In the rows, 128 means zero.
Each row has two labels, one from each of two sets.
[127 141 169 110 147 146 123 110 153 151  86  79 121 130 124 102 160 153
 102 107  87 177 110 156  86 145 157 165 175 138  80  93 109 158 148 116
 130 160 108  42 126 141 151 216 165 110 146 111 153 119 116 156 123 116
 130 107] => HP + SB
[128 159 151 101 150 145 121 116 136 148 113  92 116 111 123 121 152 162
 120 107  79 197 119 162  83 137 167 165 170 141  87 110 125 144 150 132
 129 149  96  60 102 125 137 209 167 122 145 116 170 122 128 151 137 135
 137 107] => HP + PN
[122 154 178 105 151 148 123 122 147 145 157  99 126 129 110 109 145 134
 105 101  95 188 134 150 107 137 123 166 163 126  89 111 112 143 141 134
 135 135  84  58 112 140 129 179 144 120 149 123 156 122 150 159 134 160
 149 107] => JG + SB
[124 166 158  88 141 155 119 122 122 154 150  91 130 134 116 114 139 134
 109 118  88 200 134 155  86 140 116 164 143 124 103 104 115 130 138   4
 130 150  86 104  86 136 127 194 159 107 105 132 187 117 134 172 137 164
 132 104] => JG + PN
[104 143 134 107 147 141 130 109 136 139  86  91 121 119 140 145 133 159
 132 112  76 160 137 165  86 127 136 160 153 118  87  99 117 147 146 116
 132 123 124  91  98 121 121 211 163  98 141 130 182 108 121 158 143 151
 152 100] => HP + PN
[116 150 157 110 149 141 123 114 141 156 112  80 124 113 119 116 154 151
 121 114  73 164 116 166  82 133 137 162 166 126  68  99 104 158 154 123
 152 141 117  60 114 105 136 207 163 110 139 130 171 114 138 155 136 134
 150  97] => HP + PN
[114 143 173 106 159 135 125 109 157 161 105  80 124 120 114 105 154 157
  93 103  89 189 119 158  82 134 156 168 176 151  83 112 110 156 173 135
 132 147 108  44 119 136 134 207 164 130 135 111 146 122 119 147 132 123
 166 111] => HP + LB
[115 160 182  89 141 157 122 110 135 145 156 108 126 133 119 116 143 134
  92 113  74 180 128 150  87 139  98 146 152 133  95 111 102 140 135 122
 146 148  99  92 123 137 129 174 160  93 147 136 146 120 128 162  78 154
 141  81] => QL + LB
[124 153 149 110 143 160 119 111 140 153 107  80 132 121 122 117 156 152
 124 114  67 165 121 169  80 143 145 158 158 132  86  96 119 141 151 119
 135 136 113  83 127 130 135 202 156 110 169 130 172 119 124 153 131 146
 140 103] => HP + PN
[115 138 140 122 163 131 116 136 140 125 181 136 147 116  89  81 171 132
 118 107 133 161  95 136 157 134 187 168 182 156  56 130 135 126 138 154
 109 146  64  50 131 141 136 178 130 157 120  93 169 137 178 154 109 108
 144 119] => JG + LB
[118 172 146 103 143 155 124 128 121 151 177  93 125 114 116 125 140 126
 132 111  75 190 131 158 109 132 143 169 155 126  77 117 113 130 133 137
 133 122  78  93  92 140 124 202 140 121 143 162 199 118 161 159 131 161
 142  87] => JG + PN
[115 143 167 110 145 139 129 109 154 156  86  88 125 122 124 116  93 159
 101 103  73 180 122 152  88 134 140 141 165 131  93  92 111 153 155 127
 140 146 121  57 123 121 135 209 163 116 136 127 150 113 109 158 138 128
 145 101] => HP + LB
[124 182 169 100 151 144 126 130 119 155 169 105 131 119 124 121 141 162
 127 104  96 204 135 153 101 134 134 171 143 129  96 130 118 136 130 134
 119 130  62  62  86 142 124 181 143 132 142 120 158  85 167 154 129 154
 135 111] => JG + PN
[124 143 137 116 142 142 119 113 134 148 118 104 131 110 124 138 141 159
 133 112  62 171 110 163  90 133 150 155 155 123  84 111 128 137 147 128
 133 137 120  79 108 145 137 210 156 128 137 124 160 110 120 152 133 140
 129 123] => HP + PN
[128 157 171 106 143 142 118 121 126 151 177 103 125 113 110 103 150 139
 125 114  67 213 116 147  97 137 137 173 162 132  85 110 108 139 147 131
 124 138  79  61  99 133 131 198 149 114 147 124 176 119 144 162 113 142
 125  99] => JG + PN
[138 160 191 100 149 156 125 115 138 152 205  99 130 124  98  99 150 134
 117 102  54 208 116 157 103 138 129 187 159 133  63 117 100 135 162 134
 144 140  84  44  89 135 121 210 146 104 155 115 178 121 170 159 129 138
 139  94] => GG + PN
[131 151 120 120 144 139 123 129 113 137 122 112 131 108 111 124 160 153
 135 104  87 159 108 150 107 144 185 166 158 139  73 113 145 118 159 145
 112 127  88  65 108 111 136 206 149 137 127 108 186 123 144 153 136 133
 128 107] => HP + PN
[130 154 197 103 147 140 120 120 149 148 188 112 134 120 109 101 159 138
 112  97  74 214 117 149 106 133 135 175 156 137  76 125 111 146 151 135
 117 148  86  28 105 144 133 188 145 112 150 112 140 124 151 148 122 135
 134  98] => JG + LB
[133 155 148 109 141 150 126 110 134 167 108  77 127 115 120 127 147 164
 130 113  58 186 121 172  81 145 144 162 157 131  83  92 112 135 156 123
 149 127 126  73 114 120 142 208 160 114 137 127 166 114 116 159 142 136
 133  99] => HP + PN
[122 133 144 116 144 142 118 112 149 143 107 105 131 112 119 130 145 147
 119 109  92 152 119 155  99 133 148 155 162 135  82 103 119 151 150 130
 142 144 127  64 139 124 138 192 152 122 131 121 138 121 119 153 133 120
 144 106] => HP + LB

Each row has two labels, one from each of two sets.
[146 118 139 144 135 137 142 108 126 106 130 132 124 102 131 148 135 118
 134 122 152 118 143 110 123 128 138 110 135 115 126 100 127 152 118 126
 125 156 138 133 121 135 142 111 134 105 174 125 130 117 139 123 156 129
 148 157] => X + [80]
[130 139 139 122 128 114 125 132 135 124 121 123 135 137 133 121 120 133
 141 134 116 123 121 132 129 127 136 125 140 128 133 158 129 121 131 131
 132 120 125 117 125 130 136 133 109 119 133 124 129 136 132 128 128 137
 141 116] => T + [79]
[121 133 136 117 117 118 135 127 120 129 115 116 137 110 135 126 102 149
 137 142 105 132 100 134 113 101 144 148 132 124 113 154 130 107 130 141
 141 121 128 114 135 135 113 116 137 122 122 103 136 132 136 134 120 130
 114 138] => X + [79]
[146 119 118 142 132 141 135 117 128 120 127 131 114 116 132 123 144 123
 133 120 144 122 140 118 129 128 130 116 133 123 124 115 120 138 126 129
 123 144 136 129 120 140 140 112 130 113 158 128 130 124 131 125 142 128
 130 140] => X + [74]
[146 116 136 146 136 155 126 110 133 112 134 131 115 107 126 140 149 108
 124 120 156 112 150 118 138 135 139 128 128 119 137 120 122 163 123 123
 119 159 133 143 113 132 146 122 125 116 157 128 126 116 133 122 150 130
 140 139] => X + [74]
[137 118 130 135 128 151 128 121 121 121 134 128 120 117 130 131 148 115
 126 116 143 109 136 117 139 137 126 133 124 122 131 119 122 145 127 128
 123 146 133 133 124 135 140 122 133 126 144 127 129 122 122 124 138 125
 127 141] => X + [80]
[131 131 147 120 128 116 125 137 126 125 124 119 139 117 133 133 114 130
 143 139 110 116 120 132 124 119 145 135 139 117 134 172 132 127 128 129
 130 129 124 117 125 125 138 132 105 125 133 113 132 134 132 122 123 134
 134 123] => X + [79]
[152 131 135 142 140 134 134 119 131 113 128 134 123 128 132 122 151 114
 139 119 149 111 147 112 135 140 130 104 141 120 135 125 117 150 124 122
 123 150 134 130 111 136 156 108 118 113 171 134 126 127 130 123 149 134
 152 131] => T + [80]
[146 124 115 117 137 131 131 128 128 129 133 142 113 137 130 119 153 120
 130 118 153 113 146 120 131 146 112 118 131 129 134 117 115 137 128 122
 128 133 133 135 123 133 141 113 121 132 151 135 120 126 120 122 130 128
 134 120] => T + [80]
[128 150 147 123 133 110 125 126 139 125 118 123 139 132 135 115 121 137
 138 139 117 125 119 133 126 122 135 127 147 126 134 175 127 119 129 133
 137 114 122 102 120 140 136 116 109 117 136 117 127 141 136 134 130 139
 139 106] => T + [79]
[116 138 152 134 128 127 112 121 133 110 120 110 125 137 121 134 119 116
 125 130 120 119 121 131 138 129 139 125 131 127 123 149 146 132 125 130
 122 128 123 120 117 121 131 154 122 112 123 138 133 133 136 135 143 132
 139 132] => W + [67]
[128 142 144 128 130 118 124 130 131 118 127 121 136 126 133 123 123 134
 140 136 120 111 121 124 127 115 139 129 144 125 128 170 130 120 132 131
 136 124 130 108 123 135 140 117 109 122 142 122 131 145 132 126 133 135
 134 115] => T + [79]
[130 147 138 122 125 113 125 128 129 130 118 121 137 127 136 117 116 138
 138 135 111 130 114 138 121 118 135 140 138 126 129 174 130 116 131 137
 139 113 122 110 124 137 130 121 115 125 129 114 130 141 133 133 124 135
 121 112] => T + [79]
[158 116 116 146 128 133 128 122 121 114 126 129 119 124 127 128 141 120
 132 116 136 111 143 127 138 139 128 114 128 126 130 116 132 148 132 130
 115 150 135 152 112 129 144 130 122 120 155 144 134 119 134 117 139 125
 130 139] => X + [74]
[137 131 140 139 137 142 129 121 127 113 130 131 122 124 129 135 148 114
 131 117 148 110 138 109 135 135 131 117 133 123 126 124 122 145 129 119
 125 136 135 120 119 127 146 124 118 119 155 134 126 133 127 125 148 131
 144 132] => T + [74]
[154 116 117 144 130 139 136 116 124 124 124 139 120 104 134 127 142 129
 133 124 140 112 143 129 128 129 128 130 124 122 134 120 116 145 130 134
 125 146 130 142 116 151 136 102 132 127 152 114 127 118 129 128 136 128
 123 141] => X + [74]
[139 116 120 128 129 143 133 117 125 126 123 140 119 126 128 126 141 123
 128 120 141 134 140 127 126 141 118 122 124 126 134 104 115 139 125 130
 123 140 126 140 118 135 131 119 134 119 139 130 124 113 128 130 136 126
 134 139] => W + [74]
[133 132 137 111 122 114 140 130 118 122 120 121 135 133 137 124 111 132
 154 135 112 139 117 125 118 123 140 125 147 127 121 149 131 113 130 130
 136 125 129 114 128 128 132 128 112 111 144 122 134 133 134 118 126 134
 141 130] => X + [79]
[144 125 117 119 120 114 135 132 115 131 117 131 134 128 139 122 119 137
 146 135 108 125 121 135 118 130 127 139 136 126 128 150 121 118 134 141
 129 127 130 130 123 137 136 118 119 127 140 111 135 127 129 118 120 131
 119 132] => X + [68]
[138 121 129 139 140 154 137 112 136 117 136 136 120 129 130 122 160 108
 127 111 164 134 147 105 132 138 126 111 133 124 129 102 111 142 118 111
 130 141 139 124 117 130 139 111 130 119 164 145 120 127 127 127 144 133
 142 130] => T + [74]
[155 110 122 140 129 143 130 113 130 128 119 137 121 104 127 119 139 115
 132 123 136 128 141 139 131 136 132 133 125 124 142 141 113 147 126 137
 118 152 130 142 105 142 136 120 129 121 147 114 131 115 129 124 130 135
 118 138] => W + [80]
[121 125 137 112 121 115 144 128 120 121 127 116 141 126 134 144 100 130
 149 135 107 146 111 119 109 109 147 128 144 128 115 137 137 111 129 125
 131 126 135 120 135 119 118 137 126 114 137 124 142 127 137 124 123 129
 134 143] => X + [79]
[138 121 135 127 134 141 133 121 126 119 129 132 124 127 125 132 131 112
 133 120 135 130 140 121 130 140 128 121 130 126 132 115 125 142 122 123
 124 142 128 132 121 127 139 135 123 117 140 133 130 121 127 124 139 130
 141 138] => W + [74]
[150 121 123 144 131 135 134 113 126 117 121 136 121 132 133 110 151 117
 135 114 149 132 142 121 134 139 129 106 140 129 127 116 114 134 123 131
 120 135 137 130 112 139 145 112 125 110 163 139 129 128 130 126 148 132
 137 133] => T + [80]
[146 121 137 109 118 125 136 129 120 125 121 132 135 125 133 135 108 125
 149 134 108 132 123 134 119 130 133 134 140 128 138 155 127 130 130 128
 125 134 124 126 128 123 134 144 111 117 126 113 129 118 130 113 118 131
 130 135] => X + [79]
[158 111 121 147 131 142 137 119 124 114 129 136 121 124 129 136 140 116
 133 117 144 118 150 118 136 141 126 109 133 124 131 101 125 154 132 125
 115 152 131 149 116 129 147 124 128 118 164 133 128 112 129 117 146 126
 139 146] => X + [74]
[137 104 108 134 127 156 142 114 122 130 133 136 117 111 126 129 144 117
 121 116 146 143 140 125 119 128 129 134 114 125 116  93 115 142 124 128
 124 148 138 147 126 133 120 115 148 136 136 124 131 111 125 125 127 123
 110 147] => X + [74]
[123 145 151 126 123 122 119 116 125 105  98 113 123 134 124 120 115 122
 137 128 111 125 117 124 133 134 133 118 133 130 125 138 144 127 124 136
 123 129 121 127 120 125 139 154 121  93 135 136 134 129 144 136 151 133
 146 146] => W + [67]
[138 137 124 140 135 120 123 133 135 127 124 123 129 116 134 118 132 139
 132 135 121 108 122 130 127 120 136 141 133 124 126 164 127 120 133 139
 134 123 135 122 125 144 137 101 119 134 144 115 130 144 128 129 124 130
 120 115] => T + [68]
[145 116 124 154 131 145 129 111 127 118 124 135 116 110 129 123 144 120
 128 119 146 124 142 128 131 136 130 123 126 121 130 118 118 146 127 132
 118 148 131 139 115 143 140 111 136 113 153 122 130 117 133 132 144 130
 127 141] => W + [74]
[126 136 149 105 129 127 128 132 122 126 123 125 134 127 134 125 117 124
 146 135 110 117 117 132 123 135 133 140 140 126 144 174 125 125 129 126
 138 126 118 106 125 127 134 138 105 119 126 117 130 131 127 122 123 140
 137 117] => X + [79]
[145 120 117 135 132 142 133 127 128 127 128 140 124 147 126 115 148 113
 133 116 144 128 145 125 136 149 121 110 131 133 137 116 118 136 127 124
 120 130 128 141 114 128 144 134 119 120 143 143 129 125 124 120 135 126
 135 125] => T + [74]
[150 126 128 126 130 120 142 131 124 128 121 129 141 106 141 132 111 144
 148 145 114 125 124 133 111 114 148 140 138 117 131 163 118 131 132 133
 131 138 133 121 123 138 134 103 116 127 149  98 136 122 134 120 117 137
 125 130] => X + [68]
[144 123 127 132 133 118 138 124 128 126 120 126 135 118 140 110 133 135
 146 133 128 132 125 128 118 116 141 129 145 124 126 171 114 121 130 142
 138 128 139 115 117 146 141  95 112 120 162 116 129 140 129 126 127 136
 131 112] => T + [68]
[124 136 150 125 130 150 115 115 129 114 100 115 126 104 126 133 128 117
 126 125 124 113 123 127 136 127 140 140 124 125 130 156 131 137 125 131
 131 137 121 116 123 125 130 137 120 122 129 122 135 131 134 134 138 136
 126 137] => X + [67]
[133 130 140 116 129 123 142 126 123 124 125 124 139 108 138 133 114 134
 145 140 112 123 117 124 118 112 144 141 142 121 128 164 124 120 131 133
 142 130 130 112 128 136 132 112 116 119 142 109 131 132 132 123 120 135
 132 133] => X + [79]
[151 122 112 138 134 135 135 122 124 125 125 135 120 125 138 112 149 126
 132 119 138 121 137 124 130 132 129 124 130 127 125 123 129 132 128 133
 127 137 135 134 116 142 139 105 128 124 155 131 129 132 128 125 138 129
 121 130] => T + [80]
[150 125 126 125 119 121 129 134 118 125 124 131 129 117 136 129 126 133
 141 135 119  99 130 128 135 136 126 135 134 124 138 150 124 134 133 133
 126 136 124 132 125 135 140 119 113 128 142 114 130 130 124 119 133 129
 132 128] => X + [68]
[131 127 148 122 131 114 135 136 131 124 129 122 145 109 133 140 108 134
 141 144 114 128 122 125 113 109 148 137 146 117 133 171 126 126 132 123
 136 131 127 107 132 129 139 118 118 122 134 110 134 131 134 121 121 135
 137 121] => X + [79]
[116 123 131 108 117 119 133 129 119 132 117 126 142 132 131 129 102 134
 139 134 103 150 113 139 117 123 132 136 132 131 125 138 130 111 130 140
 125 125 124 127 130 119 116 144 128 118 113 121 136 122 134 126 117 133
 119 141] => W + [79]
[145 118 127 137 135 148 131 118 123 121 131 141 116 112 128 136 151 119
 121 117 144 105 142 120 134 141 123 133 119 122 135 112 120 153 126 122
 125 151 132 140 122 132 138 114 132 130 141 121 131 119 124 127 139 130
 130 138] => X + [80]
[140 123 128 125 135 153 128 123 135 136 129 145 121 102 127 126 152 127
 117 126 145 106 136 128 130 138 118 148 115 121 145 139 112 146 129 118
 138 142 121 126 127 145 127 103 130 142 132 110 124 122 121 134 130 134
 118 124] => X + [74]
[119 147 138 112 126 124 123 131 129 135 118 124 134 119 136 111 130 145
 127 139 112 114 108 132 124 123 125 161 126 128 131 172 120 112 132 137
 149 110 118 105 133 143 121 109 121 138 117 110 126 147 124 138 115 133
 117 111] => T + [79]
[145 120 130 145 133 144 130 114 125 110 129 134 112 127 129 130 150 107
 131 113 151 119 147 110 137 134 123 108 130 126 131  98 124 149 121 127
 113 152 138 141 117 125 149 128 127 111 160 145 128 121 129 122 150 128
 139 145] => X + [74]
[150 136 115 142 133  97 135 141 126 133 128 126 140 123 141 120 125 147
 140 139 118 113 128 126 121 112 139 118 143 124 121 152 126 117 136 135
 133 121 136 125 127 138 143  97 114 135 158 118 132 146 129 121 123 127
 133 108] => H + [68]
[134 141 146 146 134 112 120 117 138 102 121 124 129 139 125 125 130 122
 135 125 137 120 134 114 131 123 142  96 146 126 122 134 139 127 120 129
 126 119 135 119 115 129 148 128 119 100 155 143 128 141 141 132 158 132
 157 124] => T + [67]
[131 141 153 141 132 116 115 118 134 104 118 106 128 125 128 131 123 121
 139 127 121 113 125 121 137 122 145 114 145 122 126 158 153 133 127 135
 125 129 128 115 116 134 150 134 121  99 152 130 134 141 142 129 153 134
 153 129] => T + [67]
[122 145 147 122 130 126 126 129 115 114 128 119 129 139 131 138 122 125
 135 127 123 112 124 110 131 132 130 119 140 125 120 126 135 125 127 126
 133 127 129 119 133 119 140 145 121 113 138 137 130 137 137 125 142 127
 147 136] => T + [67]
[148 123 116 123 126 120 143 132 112 131 126 130 135 117 138 124 125 136
 145 132 121 126 125 124 116 120 135 134 138 123 122 142 119 120 132 134
 132 134 138 127 129 136 135 111 117 129 151 112 133 131 125 120 119 128
 123 128] => T + [68]
[159 110 132 135 132 137 139 111 132 119 118 139 124 108 133 124 138 119
 143 126 138 124 144 128 125 135 131 119 139 120 140 139 108 159 124 122
 125 155 130 133 103 144 148 110 117 108 164 116 129 114 136 123 144 137
 141 139] => W + [80]
[120 153 141 144 124  93 113 136 127 112 123 116 129 141 128 134 115 145
 121 135 115  99 127 124 137 127 130 104 135 133 119 123 162 119 133 133
 128 111 123 131 131 124 138 137 126 110 130 138 125 142 138 136 157 124
 143 126] => H + [67]
[117 149 147 128 131 122 114 122 127 112 123 117 123 144 125 119 128 123
 130 123 129 115 123 124 139 137 126 117 138 134 125 141 140 124 126 131
 129 117 124 114 125 126 140 143 116 110 137 142 124 144 129 136 147 136
 143 119] => T + [67]
[147 107 112 135 126 141 143 115 121 124 121 137 119 119 127 125 138 121
 133 124 141 143 136 128 125 134 128 122 124 126 122  97 116 135 126 131
 120 145 137 147 116 136 129 119 143 116 148 126 131 114 131 130 139 124
 121 151] => W + [80]

Each row has two labels, one from each of two sets.
[129 127 134 114 117 128 120 131 143 143 136 121 114 150 132 130 136 117
 130 127 133 122 125 141 120 124 134 110 132 106 141 123 137 150 136 155
 113 116 127 127 112 134  96 107 140 123 168  89 170 127  63 202 103 124
 141 117] => BD + QM
[128 131 116 140 111 149 126 123 133 139 144  98 117 170 129 146 137 113
 128 117 124 131 135 131 125 141 130 115 113 114 137 107 123 142 145 147
  96 139 137  77 124 135 107 115 130 128 138 213 146 125  81 211 138  96
 158 142] => FF + QM
[114 140 113 127 123 138 119 130 130 121 118 107 131 129 130 141 128 133
 139 110 130 120 120 150 132 128 122 117 144 114 124 127 114 120 133 155
 129 132 134 105 105 116 133 130 128 123 151 213 133 132  90 110 121 137
 117 127] => FF + GF
[132 124 142 130 126 147  78 130 144 138 106 129 129 122 128 203 140 121
 124 124 129 140 119 131 145 133 123 130 115 130 112  94 118 128 123 155
 105 127 132 146 120 110 126 125 130 126 127  74 110 132  96  84 107 161
 113 146] => FF + GF
[131 129 139 129 123 127 104 126 141 109 126 128 116 129  88 127 126 142
 133 124 148 123 120 128 119 115 135 133 116 117 116 121 121 140 119 146
 143 130 154 140 125 117  66 135 133  99 155  43  93 111  93 117 112 122
 152  94] => BD + ZN
[130 131 137 130 130 130 120 128 137 125 118 128 107 133 113 125 132 136
 139 128 137  92 121 119 137 129 122 158 128 138 129 150 108 132 126 159
 100 120 140 123  87 126 118 140 132 118 136 193 114 130 102 136 120 153
 111 151] => FF + GF
[155 126 104 124 118 123 118 140 121 113 130 139 127 139 129 129 146 123
 127 146 128 206 111 117 133 142 111 135  97 153 144 121 109 119  96 148
 112 128 126 125 120 125 140 142 129 129 118 213 149 136 103 153 130 123
 137 160] => Dm + GR
[126 139 141  99 129 130 107 126 150 132 116 125 122 137 121 130 122 131
 135 148 133 117 109 134 116 137 133 113 147 105 108 129 130 132 134 167
 127 128 127 124 105 132 112 109 149 121 171  76 127 124 110 114  98 127
 136 102] => BD + GF
[133 117 145 117 149 132  94 129 139 119  98 117 170 122 127 135 127 129
 125 140 145 141 122 125 135 135 139 133 132 155 130 120 126 139 130  95
 124 114 127 157  99 132 138 142 126 117 114  90 113 140 181  48 113 165
  97 153] => FF + GF
[123 132 109 132 125 138 128 128 106 115 126 135 130 147 134 135 111 123
 139 116 133 142 127 133 139 135 106 127 116 172 133 113 105 104 115 139
 100 116 119 168 121 128 133 137 116 128 134 213 155 139 183  96 113 140
 126 159] => FF + GR
[124 117 140 137 122 127 100 135 137 121 108 125 130 111 128 145 131 134
 117 140 141 130 139 133 157 124 124 136 139 173 110 138 115 124 116 145
 123 120 113 153 129 116 136 124 131 113 126  58 112 127 143  90 118 153
 115 132] => FF + GF
[128 128 131 135 119 131 130 131 119 128 130 141 122 132 141 137 143 126
 140 119 137 136 128 137 132 125 113 132 125 137 138 105 109 113 129 171
  94 118 114 149 119 124 121 127 105 122 137 213 152 119 109 169 124 134
 134 161] => FF + GR
[127 135 116 135 134 146 151 123 122 120 130 121 128 151 128 133 137 139
 133 133 125 136 117 124 137 138 114 129  98 156 146 137 108 138 120 155
 109 110 121 165 132 138 102 128 133 123 138 213 148  92 146 143 112 121
 148 152] => FF + GR
[130 136 147 124 147 119 153 130 149 128 121 113 118 122 121 111 115 142
 131 113 123 124 128 136 128 124 146 119 135 132 106 156 140 133 127 173
 127 107 123 134 127 144 102 129 139 108 153 123 110 113 120 150 107 128
 129 141] => BD + GR
[120 152 142 124 125 126  77 125 128 129  93 124 131 133 130 154 129 115
 120 129 123 136 135 118 136 119 144 130 127 126 124 132 102 138 164 129
 103 111 143 168 109 110 103 118 123 150 101 115 129 126 134  77 105 167
 101 138] => FF + GF
